Below are the code and all the weights of a small trained network. Each question names an input and a class and asks about switching units off, where a switched-off unit gives its printed mean instead of its output.

import numpy as np


def w(rows, s, z=0):
    codes = np.array(rows[::2]) - 128.0
    scale = np.full(codes.shape[1], s)
    scale[-1] = z or s
    return codes * scale


def f(y):
    return y / 2 * (1 + np.tanh(0.7978845608 * (y + 0.044715 * y**3)))


def log_softmax(a):
    a = a - a.max(-1, keepdims=True)
    return a - np.log(np.exp(a).sum(-1, keepdims=True))


def net(x, mask):
    res = np.array(x, float).reshape(1, 7) / 4 @ E
    y = f(res @ A[0][:, :-1].T + A[0][:, -1])
    res = res + np.where(mask, y, B[0][:, -1]) @ B[0][:, :-1]
    return log_softmax(res[-1] @ U[:, :-1].T + U[:, -1])


A, B = {}, {}
E = w([
[211,166,90],'x0',
[140,233,65],'x1',
[122,171,179],'x2',
[2,117,61],'x3',
[151,71,77],'x4',
[197,85,149],'x5',
[146,126,215],'x6',
],0.0085)
A[0] = w([
[176,121,69,79],'N0',
[138,95,174,151],'N1',
[130,154,65,80],'N2',
[193,168,117,152],'N3',
[173,161,82,214],'N4',
[172,130,37,115],'N5',
[102,38,246,201],'N6',
[153,90,140,11],'N7',
[163,164,42,166],'N8',
[96,159,195,194],'N9',
[145,193,164,236],'N10',
[146,143,109,112],'N11',
[141,85,160,21],'N12',
[139,79,199,149],'N13',
[132,154,112,72],'N14',
[130,147,152,255],'N15',
[192,167,143,141],'N16',
[132,87,173,53],'N17',
[147,147,115,164],'N18',
[61,144,156,67],'N19',
[65,126,161,62],'N20',
[215,203,117,130],'N21',
],0.014,0.0036)
B[0] = w([
[93,59,155,163],'N0',
[223,182,82,166],'N1',
[99,73,136,162],'N2',
[115,142,188,188],'N3',
[110,93,210,189],'N4',
[115,48,226,186],'N5',
[180,190,56,251],'N6',
[164,94,84,139],'N7',
[69,75,185,198],'N8',
[127,183,49,184],'N9',
[90,170,144,190],'N10',
[100,91,166,138],'N11',
[207,52,38,146],'N12',
[253,198,75,189],'N13',
[143,70,158,133],'N14',
[111,179,136,163],'N15',
[145,155,194,188],'N16',
[167,141,91,155],'N17',
[107,114,200,146],'N18',
[64,224,104,172],'N19',
[91,121,42,170],'N20',
[169,177,209,217],'N21',
],0.0057,0.012)
U = w([
[77,176,121,93],'0',
[133,142,169,255],'1',
[116,9,166,96],'2',
[64,77,76,137],'3',
[224,81,112,88],'4',
[135,155,218,81],'5',
],0.015,0.0097)

Each question gives the input, the list of numbers given to net, and the class t.
The units are the neurons (one row each of A and B). Each row of codes is followed by its name. A weight is (code - 128) times the scale printed after its matrix; where a second scale follows, it is the last column's (A, B and U).
mask holds one flag per neuron, in row order. A switched-off neuron (its flag False) gives its mean, the last column of its row in B, instead of its output. The means were averaged over made-up inputs and are rounded, as every weight is.
A unit's drop is (log p(t) with every unit on - log p(t) with that unit switched off) / (log p(t) with every unit on - log p(t) with every unit switched off).
The circuit of an input: a set's keep is (log p(t) with only the set's units on - log p(t) with every unit switched off) / (log p(t) with every unit on - log p(t) with every unit switched off). Starting from the 12 units with the biggest drops (on a tie, the unit counted first), units are removed one at a time, each time the one whose removal leaves the highest keep (on an exact tie, the one counted first), for as long as the keep stays at least 0.8.
circuit, biggest first: the units of the circuit, biggest drop first
top k neurons: the k neurons with the biggest drops, biggest first
drop when u is switched off: that unit's drop, to one decimal
input [-4,-1,5,2,2,6,-7], class 3: circuit, biggest first => (N21 N16)
input [4,-5,-8,5,-1,-3,-1], class 2: circuit, biggest first => (N6 N9)
input [-8,-8,-3,7,-3,5,0], class 3: circuit, biggest first => (N20)
input [-8,-3,0,4,0,3,-1], class 3: circuit, biggest first => (N21 N20)
input [4,-6,-5,7,3,-5,-5], class 2: circuit, biggest first => (N5 N6)
input [-8,7,3,1,6,4,-3], class 3: top 3 neurons => (N21 N16 N3)
input [0,-8,6,7,8,3,-4], class 4: top 2 neurons => (N6 N8)
input [-1,1,-7,-2,-7,-7,-7], class 3: top 2 neurons => (N21 N16)
input [-7,2,-2,2,-1,0,5], class 0: drop when N19 is switched off => 0.1
input [-1,0,3,5,-6,2,-7], class 3: drop when N1 is switched off => 0.1
input [1,0,5,-5,7,2,6], class 4: drop when N13 is switched off => 0.2
input [-2,2,-7,4,8,-5,-7], class 2: drop when N5 is switched off => 0.2
